Where the symbols take the items:
~: Zab->Pid, Leb->Nud, Giv->Zal, Zof->Nad, Suf->Mur, Mak->Gom, Dip->Zek, Pib->Kiv, Lum->Lov, Boz->Vik, Zek->Nat, Lov->Kig, Tiv->Nal, Lam->Zak, Seg->Vig, Rav->Pel, Zim->Miz, Por->Mus, Gir->Tiv, Vof->Rav, Zal->Kan, Dor->Bek, Mur->Bur, Val->Zof, Vik->Dip, Mes->Val, Bod->Zom, Zed->Boz, Mov->Gir, Kan->Por, Gom->Pib, Nad->Suf, Bek->Zon, Dov->Lim, Ket->Zab, Kig->Giv, Nat->Seg, Des->Fad, Pel->Vem, Nud->Bar, Mus->Mik, Niz->Lam, Mev->Fos, Zak->Vof, Vig->Bod, Sel->Mev, Mik->Niz, Luk->Ket, Zom->Dor, Zon->Luk, Fos->Dab, Nen->Vak, Tet->Mov, Dup->Giz, Lim->Zed, Dab->Dov, Bar->Zim, Miz->Mes, Giz->Tet, Kiv->Des, Kal->Nen, Vak->Lum, Pid->Dup, Vem->Sel, Nal->Mak, Fad->Leb, Bur->Kal
§: Zab->Dup, Leb->Bar, Giv->Kan, Zof->Suf, Suf->Bur, Mak->Pib, Dip->Nat, Pib->Des, Lum->Kig, Boz->Dip, Zek->Seg, Lov->Giv, Tiv->Mak, Lam->Vof, Seg->Bod, Rav->Vem, Zim->Mes, Por->Mik, Gir->Nal, Vof->Pel, Zal->Por, Dor->Zon, Mur->Kal, Val->Nad, Vik->Zek, Mes->Zof, Bod->Dor, Zed->Vik, Mov->Tiv, Kan->Mus, Gom->Kiv, Nad->Mur, Bek->Luk, Dov->Zed, Ket->Pid, Kig->Zal, Nat->Vig, Des->Leb, Pel->Sel, Nud->Zim, Mus->Niz, Niz->Zak, Mev->Dab, Zak->Rav, Vig->Zom, Sel->Fos, Mik->Lam, Luk->Zab, Zom->Bek, Zon->Ket, Fos->Dov, Nen->Lum, Tet->Gir, Dup->Tet, Lim->Boz, Dab->Lim, Bar->Miz, Miz->Val, Giz->Mov, Kiv->Fad, Kal->Vak, Vak->Lov, Pid->Giz, Vem->Mev, Nal->Gom, Fad->Nud, Bur->Nen
!: Zab->Zon, Leb->Kiv, Giv->Lum, Zof->Miz, Suf->Val, Mak->Gir, Dip->Zed, Pib->Nal, Lum->Kal, Boz->Dov, Zek->Boz, Lov->Nen, Tiv->Tet, Lam->Mus, Seg->Dip, Rav->Lam, Zim->Leb, Por->Giv, Gir->Giz, Vof->Niz, Zal->Lov, Dor->Vig, Mur->Zof, Val->Zim, Vik->Lim, Mes->Bar, Bod->Nat, Zed->Dab, Mov->Dup, Kan->Kig, Gom->Tiv, Nad->Mes, Bek->Bod, Dov->Mev, Ket->Bek, Kig->Vak, Nat->Vik, Des->Gom, Pel->Zak, Nud->Des, Mus->Zal, Niz->Por, Mev->Pel, Zak->Mik, Vig->Zek, Sel->Rav, Mik->Kan, Luk->Dor, Zom->Seg, Zon->Zom, Fos->Vem, Nen->Mur, Tet->Pid, Dup->Ket, Lim->Fos, Dab->Sel, Bar->Fad, Miz->Nud, Giz->Zab, Kiv->Mak, Kal->Suf, Vak->Bur, Pid->Luk, Vem->Vof, Nal->Mov, Fad->Pib, Bur->Nad
^: Zab->Bod, Leb->Nal, Giv->Bur, Zof->Leb, Suf->Bar, Mak->Dup, Dip->Fos, Pib->Tet, Lum->Nad, Boz->Sel, Zek->Dab, Lov->Suf, Tiv->Zab, Lam->Giv, Seg->Lim, Rav->Por, Zim->Pib, Por->Vak, Gir->Ket, Vof->Kan, Zal->Kal, Dor->Dip, Mur->Zim, Val->Fad, Vik->Mev, Mes->Des, Bod->Boz, Zed->Vem, Mov->Luk, Kan->Nen, Gom->Giz, Nad->Nud, Bek->Zek, Dov->Rav, Ket->Vig, Kig->Mur, Nat->Dov, Des->Gir, Pel->Mus, Nud->Mak, Mus->Lum, Niz->Kig, Mev->Lam, Zak->Zal, Vig->Zed, Sel->Niz, Mik->Lov, Luk->Seg, Zom->Vik, Zon->Nat, Fos->Zak, Nen->Val, Tet->Zon, Dup->Dor, Lim->Pel, Dab->Vof, Bar->Gom, Miz->Kiv, Giz->Bek, Kiv->Mov, Kal->Mes, Vak->Zof, Pid->Zom, Vem->Mik, Nal->Pid, Fad->Tiv, Bur->Miz
@: Zab->Ket, Leb->Fad, Giv->Kig, Zof->Val, Suf->Nad, Mak->Nal, Dip->Vik, Pib->Gom, Lum->Vak, Boz->Zed, Zek->Dip, Lov->Lum, Tiv->Gir, Lam->Niz, Seg->Nat, Rav->Vof, Zim->Bar, Por->Kan, Gir->Mov, Vof->Zak, Zal->Giv, Dor->Zom, Mur->Suf, Val->Mes, Vik->Boz, Mes->Miz, Bod->Vig, Zed->Lim, Mov->Tet, Kan->Zal, Gom->Mak, Nad->Zof, Bek->Dor, Dov->Dab, Ket->Luk, Kig->Lov, Nat->Zek, Des->Kiv, Pel->Rav, Nud->Leb, Mus->Por, Niz->Mik, Mev->Sel, Zak->Lam, Vig->Seg, Sel->Vem, Mik->Mus, Luk->Zon, Zom->Bod, Zon->Bek, Fos->Mev, Nen->Kal, Tet->Giz, Dup->Pid, Lim->Dov, Dab->Fos, Bar->Nud, Miz->Zim, Giz->Dup, Kiv->Pib, Kal->Bur, Vak->Nen, Pid->Zab, Vem->Pel, Nal->Tiv, Fad->Des, Bur->Mur

In the rows, zero is written as 139.

The rows follow the links: the fewer symbols apart two items are, the more alike their rows tend to be.

Each row is also shifted at random along 3 hidden directions that mean nothing.

Each row, then its item:
[ -10  119  148  137  122  121  129  142  156  158  136  133  133  134  136  152  142  146  164  134  130  174  130  135  150  153  129  135  116  141  167  118  154  150  141  145  169  149  132  150  103  148  154  116  150  112  160  172]; item Nud
[ 161  138  152  157  141  125  141  159  164  159  153  107  167  127  123  164  151  165  171  166  109  152  154  133  112  165  127  142  114  104  138  129  116  149  129  121  158  123  137  125  138  158  142  138  178  143  154  148]; item Mes
[ 105  137  143  131  125  135  133  145  142  144  124  167  122  140  134  145  162  144  140  128  123  144  139  120  165  114  127  128  104  134  163  128  157  125  110  162  165  151  114  158  103  150  162  108   89  149  145  149]; item Dup
[ 120  116  153  134  123  115  132  142  146  159  144  132  139  125  150  140  125  143  168  131  126  185  122  152  160  154  138  119  127  139  152  109  189  165  151  154  146  135  138  137  105  150  154   87  165  100  179  177]; item Bar
[ 216  124  151  133  158  142  132  109  143  130  134  112  124  125  133  146  115  133  179  167  143  171  138  160  144  172  139  147  167  140  122  135  137  134  153  134  138  150  156  150  148  132  157  146  183  111  180  151]; item Lum
[ 149  149  114  152  146  134  136  174  145  140  134  173  134  152  137  144  173  126  127  125  134  157  142  118  151  115  137  118  112  143  141  138  129  142   91  138  142  168  102  129  127  152  158  143  115  166  141  129]; item Ket
[ 107  160  139  148  154  125  134  174  157  139  158  114  173  118  129  151  130  172  162  145  113  141  159  136  128  161  151  131  140  102  135  123  136  153  129  136  125  117  137  120  147  153  126  130  180  143  160  135]; item Val
[ 166  136  135  120  125  151  119  127  165  126  132  121  113  142  139  157  109  147  155  136  156  152  129  127  133  176  148  169  165  173  151  157  113  131  154  125  174  168  164  166  130  121  128  160  149  110  146  164]; item Kal
[ 148  144  145  134  162  168  144  107  117  114  103  164  111  151  130  143  163  123  146  163  140  124  166  143  150  112  131  153  154  130  120  172  123  102  114  148  138  141  129  160  140  120  176  157   97  164  133  114]; item Zek
[ 141  141  138  128  125  158  140  132  142  153  153  131  136  146  145  136  118  138  108  126  173  124  119  141  123  161  139  155  141  182  154  146  122  142  171  126  147  156  167  147  164  147  111  165  152  131  120  144]; item Mik
[ 131  156  164  134  148  164  157  120  118  159  149  134  158  135  126  127  144  159  123  143  141  106  151  168  133  133  114  135  117  125  142  127  154  122  156  153  125  110  151  170  167  164  140  125  130  157  132  123]; item Sel
[ 153  128  114  161  138  119  152  168  142  143  134  162  144  165  152  143  180  112  126  148  142  151  128  119  138  115  142  137  127  138  123  157  108  151  116  113  137  144  121   99  135  132  145  162  128  168  117  123]; item Zon
[ 104  119  144  149  128  116  168  126  110  138  140  154  151  152  166  116  151  117  117  147  144  118  133  142  136  109  149  149  162  137  133  154  169  149  162  146  110  103  146  103  136  118  129  123  127  147  104  139]; item Zom
[ 113  139  156  131  153  160  150  111  113  126  117  167  121  148  132  135  155  128  139  146  137  119  160  149  157  106  126  142  149  130  135  153  156  114  129  165  126  131  129  159  141  127  169  132   97  162  136  121]; item Nat
[ 118  128  119  150  143  136  157  152  129  166  146  157  134  163  151  132  164  104  106  133  169  158  110  149  133  128  125  130  102  168  137  135  120  152  136  113  136  172  136  125  168  157  151  166  145  156  126  125]; item Zed
[ 165  140  108  151  155  121  134  165  128  111  129  171  140  153  156  125  150  109  133  129  142  150  139  122  159  109  171  119  167  145  110  151  139  151  107  144  106  151  109  102  134  118  148  147  129  161  132  119]; item Luk
[ 216  118  141  154  127   92  150  157  136  145  145  146  163  141  166  134  146  134  156  150  120  159  135  136  144  126  144  135  145  118  136  131  178  163  144  143  124  111  132   96  106  128  141  106  156  131  139  151]; item Tiv
[ 160  133  133  143  132  135  156  130  116  147  154  147  151  157  167  113  133  113  100  124  170  123  114  149  131  125  149  138  147  170  139  143  151  151  169  130  113  134  159  120  166  134  119  151  144  137  107  132]; item Dov
[ 181  110  125  161  123  113  166  157  147  161  141  153  149  166  152  141  183  118  123  151  140  147  121  125  116  112  126  154  105  141  137  157  111  152  121  111  160  136  131  106  136  145  146  159  130  165  102  133]; item Bek
[ 190  115  157  141  118  127  165  106  123  143  130  149  146  153  155  130  155  133  125  149  139  110  142  142  122  108  128  174  142  133  148  171  158  134  160  145  147  101  151  135  125  123  134  131  108  153   96  142]; item Bod
[ 114  115  149  145  130  113  138  134  149  139  138  112  141  131  142  153  142  146  185  168  125  172  145  144  137  160  139  147  146  115  137  141  147  149  149  129  153  124  144  126  114  135  151  124  178  118  168  163]; item Zim
[  96  157  112  156  152  114  122  186  155  113  141  145  159  137  140  144  146  150  151  136  117  139  158  112  142  132  168  128  161  112  118  146  130  153  101  137  127  137  116  104  131  129  125  150  146  157  139  127]; item Gom

Where do the symbols, taken in turn from left to right, take each start?
Answers are names.
[ 215  118  136  166  128  101  159  165  164  145  141  137  158  149  140  166  175  145  160  169  117  151  149  114  119  132  139  165  123  103  137  161  109  154  114  107  170  119  130   99  121  133  140  157  144  158  119  144]
§ @: Mak
[ 163  128  166  133  129  135  159  104  118  132  123  159  135  145  150  126  147  135  134  144  135  105  144  147  143  103  132  160  153  136  142  159  175  127  161  162  129  100  143  144  126  115  149  119   97  150  111  137]
~ ! §: Vig
[ 219  110  149  142  128  100  142  130  122  113  134  152  148  134  175  124  126  122  164  146  121  146  138  137  160  120  168  149  196  119  122  149  199  157  160  161  111  103  144   99   99   91  139  102  142  119  140  159]
@ §: Tiv
[ 105  152  133  115  129  149  105  137  157  113  141  129  127  132  148  137   92  151  144  108  152  134  138  132  142  167  169  149  182  166  149  142  137  138  153  145  147  162  156  158  134  117  108  146  145  107  143  155]
! !: Mes
[ 114  163  120  149  136  127  122  191  170  140  143  150  152  137  122  164  153  162  141  126  113  139  148  100  136  139  148  126  119  123  148  135  115  142   88  137  160  153  106  133  122  147  132  147  132  160  132  134]
§ ^: Gir
[ 185  172  137  141  157  135  120  176  161  126  155  117  166  116  133  144  116  174  150  136  113  125  160  134  130  164  162  130  157  119  139  132  141  143  130  146  123  119  137  131  140  135  112  136  165  141  150  135]
~ !: Mes
[  30  158  161  137  141  162  158  123  114  158  155  143  165  131  141  117  132  149  105  134  147  103  144  170  133  128  130  130  134  140  144  126  163  133  167  158  105  109  154  146  173  156  129  122  137  155  118  123]
^ ~: Zak
[ 137  106  156  144  109  106  154  135  136  152  132  153  138  144  149  146  159  135  153  152  119  153  137  134  146  113  130  150  125  128  161  138  174  148  150  147  165  114  135  124  101  138  156  100  120  132  131  169]
~ ! ^: Bek
[  97  119  130  159  137  110  165  140  122  141  140  152  154  159  170  125  155  110  124  149  144  130  128  138  133  108  151  149  157  133  123  166  151  157  150  126  116  118  141   93  145  120  133  145  132  148  103  129]
! § !: Seg
[ 221  127  120  149  150  147  151  142  126  150  129  157  121  159  141  132  162   99  122  139  164  156  126  142  143  127  130  128  119  162  122  149  114  140  128  118  138  172  132  137  157  143  165  170  131  156  135  125]
§ § ~: Seg
[ 155  169  137  127  135  148  110  165  162  128  160  128  156  121  135  147  101  180  135  106  126  118  149  127  135  161  162  131  150  143  158  130  140  147  137  146  140  142  143  153  131  140  104  133  149  126  138  147]
^ @ !: Des
[  82  148  135  137  180  157  131  120  101  104  117  169  117  144  146  116  138  100  136  141  153  141  150  158  182  117  159  114  185  142   93  141  156  121  119  163   87  157  125  137  160  109  168  144  124  157  159  109]
~ §: Seg
[ 178  121  153  150  141  120  131  142  153  134  143  106  151  127  138  154  132  152  185  172  119  165  148  144  133  160  150  149  167  113  122  145  147  148  152  128  139  116  141  120  129  130  143  125  183  121  162  151]
! ~ ~: Zim
